Here is a tiny trained network, its code and every weight. The questions are about switching its units off for an input and a class, where a switched-off unit gives its printed mean instead of its output.

import numpy as np


def w(rows, s, z=0):
    codes = np.array(rows[::2]) - 128.0
    scale = np.full(codes.shape[1], s)
    scale[-1] = z or s
    return codes * scale


def f(y):
    return np.maximum(y, 0)


def log_softmax(a):
    a = a - a.max(-1, keepdims=True)
    return a - np.log(np.exp(a).sum(-1, keepdims=True))


def net(x, mask):
    res = np.array(x, float).reshape(1, 4) / 4 @ E
    y = f(res @ A[0][:, :-1].T + A[0][:, -1])
    res = res + np.where(mask, y, B[0][:, -1]) @ B[0][:, :-1]
    return log_softmax(res[-1] @ U[:, :-1].T + U[:, -1])


A, B = {}, {}
E = w([
[111,108,122,132,237],'x0',
[24,151,58,138,107],'x1',
[146,138,114,251,154],'x2',
[55,127,218,164,129],'x3',
],0.011)
A[0] = w([
[125,131,121,118,179,9],'N0',
[135,134,132,235,121,87],'N1',
[148,136,149,148,5,85],'N2',
[82,123,217,153,120,82],'N3',
[188,130,164,125,131,11],'N4',
[128,142,154,127,74,255],'N5',
[107,128,162,47,109,70],'N6',
[99,138,166,118,117,152],'N7',
[158,113,109,122,101,90],'N8',
[195,108,187,128,125,145],'N9',
[174,152,80,117,92,135],'N10',
[165,125,67,111,174,147],'N11',
[106,130,139,81,132,98],'N12',
[155,142,114,165,112,82],'N13',
[96,115,129,88,193,99],'N14',
[159,128,154,133,111,241],'N15',
[98,147,192,143,121,58],'N16',
[51,127,61,144,90,121],'N17',
[122,130,152,128,195,156],'N18',
],0.019,0.0049)
B[0] = w([
[109,137,80,231,109,161],'N0',
[224,110,108,121,124,254],'N1',
[116,115,107,254,199,251],'N2',
[42,80,103,80,77,240],'N3',
[89,190,128,181,43,190],'N4',
[151,110,159,102,217,218],'N5',
[218,124,84,148,93,212],'N6',
[122,96,132,88,132,186],'N7',
[83,100,111,133,118,169],'N8',
[123,212,160,99,98,238],'N9',
[68,64,128,83,111,216],'N10',
[68,70,132,92,114,223],'N11',
[186,124,122,133,117,173],'N12',
[157,112,92,122,108,171],'N13',
[146,125,137,188,184,199],'N14',
[136,163,158,62,172,201],'N15',
[61,95,98,118,71,197],'N16',
[122,229,189,89,95,252],'N17',
[135,131,139,165,201,215],'N18',
],0.024,0.012)
U = w([
[116,231,178,97,104,111],'0',
[76,59,111,76,104,119],'1',
[116,128,137,172,202,116],'2',
[255,105,70,89,76,96],'3',
[144,137,182,58,183,255],'4',
],0.013,0.0085)

Each question gives the input, the list of numbers given to net, and the class t.
The units are the neurons (one row each of A and B). Each row of codes is followed by its name. A weight is (code - 128) times the scale printed after its matrix; where a second scale follows, it is the last column's (A, B and U).
mask holds one flag per neuron, in row order. A switched-off neuron (its flag False) gives its mean, the last column of its row in B, instead of its output. The means were averaged over made-up inputs and are rounded, as every weight is.
A unit's drop is (log p(t) with every unit on - log p(t) with that unit switched off) / (log p(t) with every unit on - log p(t) with every unit switched off).
The circuit of an input: a set's keep is (log p(t) with only the set's units on - log p(t) with every unit switched off) / (log p(t) with every unit on - log p(t) with every unit switched off). Starting from the 12 units with the biggest drops (on a tie, the unit counted first), units are removed one at a time, each time the one whose removal leaves the highest keep (on an exact tie, the one counted first), for as long as the keep stays at least 0.8.
circuit, biggest first: the units of the circuit, biggest drop first
unit that matters most: the unit with the biggest drop
top k neurons: the k neurons with the biggest drops, biggest first
drop of u: that unit's drop, to one decimal
input [-2,-5,-6,4], class 3: unit that matters most : N6
input [-1,-4,0,6], class 1: top 2 neurons : [N3, N17]
input [-7,-6,4,8], class 1: top 3 neurons : [N3, N16, N17]
input [0,-3,6,-4], class 3: top 2 neurons : [N1, N3]
input [-2,-7,-8,6], class 3: top 3 neurons : [N6, N17, N12]
input [-8,-6,3,-4], class 2: top 2 neurons : [N2, N17]
input [-7,1,-5,-7], class 1: top 2 neurons : [N10, N18]
input [-3,-7,-7,4], class 0: top 4 neurons : [N9, N1, N4, N15]
input [7,6,-1,-1], class 2: top 4 neurons : [N14, N9, N4, N0]
input [2,6,7,-8], class 1: top 2 neurons : [N11, N10]
input [0,-4,-6,-8], class 1: top 2 neurons : [N10, N11]
input [-5,5,-8,7], class 3: drop of N12 : 0.5
input [-4,6,-2,-3], class 0: drop of N17 : 4.2
input [0,-4,-3,1], class 0: circuit, biggest first : [N9]
input [3,-8,-1,2], class 0: drop of N12 : 0.0
